Here is a tiny trained network, its code and every weight. The questions are about switching its units off for an input and a class, where a switched-off unit gives its printed mean instead of its output.

import numpy as np


def w(rows, s, z=0):
    codes = np.array(rows[::2]) - 128.0
    scale = np.full(codes.shape[1], s)
    scale[-1] = z or s
    return codes * scale


def norm(h):
    return h / np.sqrt((h * h).mean(-1, keepdims=True) + 1e-5)


def f(y):
    return y / 2 * (1 + np.tanh(0.7978845608 * (y + 0.044715 * y**3)))


def log_softmax(a):
    a = a - a.max(-1, keepdims=True)
    return a - np.log(np.exp(a).sum(-1, keepdims=True))


def net(x, mask):
    res = np.array(x, float).reshape(1, 6) / 4 @ E
    u = 0
    for l in range(4):
        y = f(norm(res) @ A[l][:, :-1].T + A[l][:, -1])
        res = res + np.where(mask[u : u + 8], y, B[l][:, -1]) @ B[l][:, :-1]
        u += 8
    return log_softmax(norm(res)[-1] @ U[:, :-1].T + U[:, -1])


A, B = {}, {}
E = w([
[148,156,253,220,164,150],'x0',
[126,128,128,127,127,129],'x1',
[201,56,155,99,39,151],'x2',
[151,85,127,108,211,254],'x3',
[131,129,129,126,128,127],'x4',
[127,127,127,127,129,127],'x5',
],0.0043)
A[0] = w([
[114,110,47,132,176,178,125],'0.n0',
[135,145,29,93,162,235,102],'0.n1',
[93,133,144,114,116,142,2],'0.n2',
[144,118,105,125,178,168,67],'0.n3',
[137,116,240,121,210,254,72],'0.n4',
[131,158,136,142,91,169,73],'0.n5',
[119,100,150,86,55,164,112],'0.n6',
[149,169,132,207,154,102,138],'0.n7',
],0.0037,0.0047)
B[0] = w([
[115,104,91,30,202,47,184],'0.n0',
[77,96,143,24,209,44,212],'0.n1',
[230,23,254,155,139,250,2],'0.n2',
[114,33,167,103,229,166,72],'0.n3',
[177,172,18,235,139,124,245],'0.n4',
[145,88,197,147,115,114,53],'0.n5',
[147,107,66,123,71,94,162],'0.n6',
[12,196,121,43,60,194,172],'0.n7',
],0.0026,0.0013)
A[1] = w([
[104,161,211,184,92,88,97],'1.n0',
[92,143,63,56,65,30,114],'1.n1',
[211,92,111,152,104,141,122],'1.n2',
[139,109,238,147,209,246,95],'1.n3',
[240,1,205,97,31,153,1],'1.n4',
[168,132,97,122,150,129,114],'1.n5',
[129,97,176,134,167,135,115],'1.n6',
[156,100,165,148,170,137,111],'1.n7',
],0.005,0.0074)
B[1] = w([
[91,114,135,37,192,147,156],'1.n0',
[178,137,56,255,152,177,254],'1.n1',
[131,53,135,105,63,127,153],'1.n2',
[195,165,20,216,53,79,179],'1.n3',
[54,193,76,171,237,88,159],'1.n4',
[116,129,145,109,130,92,122],'1.n5',
[162,143,83,97,120,65,115],'1.n6',
[142,107,66,108,99,23,118],'1.n7',
],0.004,0.0035)
A[2] = w([
[61,133,66,134,77,89,209],'2.n0',
[117,82,122,41,153,172,18],'2.n1',
[136,93,120,69,137,132,69],'2.n2',
[172,135,143,159,142,200,219],'2.n3',
[175,120,194,125,194,141,116],'2.n4',
[177,75,205,139,30,98,152],'2.n5',
[228,40,96,100,30,159,247],'2.n6',
[126,158,254,157,88,59,148],'2.n7',
],0.0066,0.0014)
B[2] = w([
[174,133,166,171,150,140,185],'2.n0',
[143,136,179,86,190,118,144],'2.n1',
[91,117,172,122,158,118,131],'2.n2',
[102,142,111,104,65,42,153],'2.n3',
[121,147,47,119,67,94,126],'2.n4',
[129,58,2,64,72,186,189],'2.n5',
[164,147,234,148,95,105,254],'2.n6',
[51,81,141,25,144,163,178],'2.n7',
],0.0058,0.0064)
A[3] = w([
[175,179,178,195,187,130,99],'3.n0',
[141,51,187,57,127,144,19],'3.n1',
[148,71,254,62,144,106,1],'3.n2',
[101,92,96,74,210,160,70],'3.n3',
[130,173,51,214,178,46,40],'3.n4',
[11,131,142,69,221,98,206],'3.n5',
[128,74,190,11,98,124,83],'3.n6',
[13,149,226,84,88,170,84],'3.n7',
],0.0055,0.0019)
B[3] = w([
[53,63,66,71,116,159,163],'3.n0',
[80,190,124,162,201,167,174],'3.n1',
[159,166,152,172,225,222,175],'3.n2',
[137,61,145,64,64,45,166],'3.n3',
[53,177,72,117,216,229,225],'3.n4',
[254,76,163,135,29,30,254],'3.n5',
[52,155,85,192,223,215,219],'3.n6',
[61,178,205,150,146,96,175],'3.n7',
],0.0051,0.0034)
U = w([
[82,206,7,192,198,144,245],'0',
[231,103,120,196,20,130,238],'1',
[68,177,242,136,116,18,33],'2',
[29,60,122,56,81,199,6],'3',
[183,54,85,34,182,12,52],'4',
[176,114,201,137,251,204,107],'5',
],0.013,0.0013)

Each question gives the input, the list of numbers given to net, and the class t.
The units are the neurons (one row each of A and B). Each row of codes is followed by its name. A weight is (code - 128) times the scale printed after its matrix; where a second scale follows, it is the last column's (A, B and U).
mask holds one flag per neuron, layer by layer. A switched-off neuron (its flag False) gives its mean, the last column of its row in B, instead of its output. The means were averaged over made-up inputs and are rounded, as every weight is.
A unit's drop is (log p(t) with every unit on - log p(t) with that unit switched off) / (log p(t) with every unit on - log p(t) with every unit switched off).
The circuit of an input: a set's keep is (log p(t) with only the set's units on - log p(t) with every unit switched off) / (log p(t) with every unit on - log p(t) with every unit switched off). Starting from the 12 units with the biggest drops (on a tie, the unit counted first), units are removed one at a time, each time the one whose removal leaves the highest keep (on an exact tie, the one counted first), for as long as the keep stays at least 0.8.
units of the circuit, in order: the units of the circuit, biggest drop first
unit that matters most: the unit with the biggest drop
top k neurons: the k neurons with the biggest drops, biggest first
drop when u is switched off: that unit's drop, to one decimal
input [-6,3,-3,1,-3,8], class 4: top 2 neurons : 1.n3, 0.n1
input [6,3,1,-7,-4,-7], class 3: units of the circuit, in order : 2.n7, 2.n6
input [-8,8,1,8,-8,-1], class 5: units of the circuit, in order : 2.n1, 2.n5
input [5,7,1,7,3,-7], class 1: unit that matters most : 1.n4
input [5,-1,-1,-1,0,-2], class 2: units of the circuit, in order : 3.n7, 1.n1
input [2,0,3,0,-3,-4], class 3: top 2 neurons : 1.n1, 2.n5
input [0,-5,0,3,3,-6], class 4: top 4 neurons : 1.n1, 0.n1, 0.n0, 2.n6
input [-5,3,1,-7,1,3], class 1: units of the circuit, in order : 0.n1, 2.n0
input [6,2,7,-1,3,-5], class 3: units of the circuit, in order : 2.n5, 2.n7
input [2,-6,-8,0,1,5], class 2: top 2 neurons : 1.n1, 3.n5
input [-1,6,7,1,6,-4], class 5: top 4 neurons : 1.n3, 1.n4, 1.n1, 2.n6
input [-6,-3,1,8,0,-7], class 5: top 4 neurons : 1.n4, 3.n2, 2.n5, 3.n6
input [-7,5,1,1,0,-2], class 5: top 2 neurons : 1.n3, 1.n4
input [0,6,-2,-5,-6,5], class 0: units of the circuit, in order : 2.n6
input [-2,6,0,2,7,6], class 4: top 2 neurons : 2.n6, 0.n1
input [1,7,-2,6,8,5], class 0: top 2 neurons : 1.n3, 2.n7
input [3,4,-4,-1,4,4], class 2: top 3 neurons : 1.n1, 3.n7, 2.n5
input [6,8,1,7,-4,3], class 1: drop when 1.n3 is switched off : 0.6
input [8,-8,2,-7,-4,2], class 3: drop when 2.n5 is switched off : 0.3
input [8,7,7,3,-4,-7], class 1: units of the circuit, in order : 1.n3
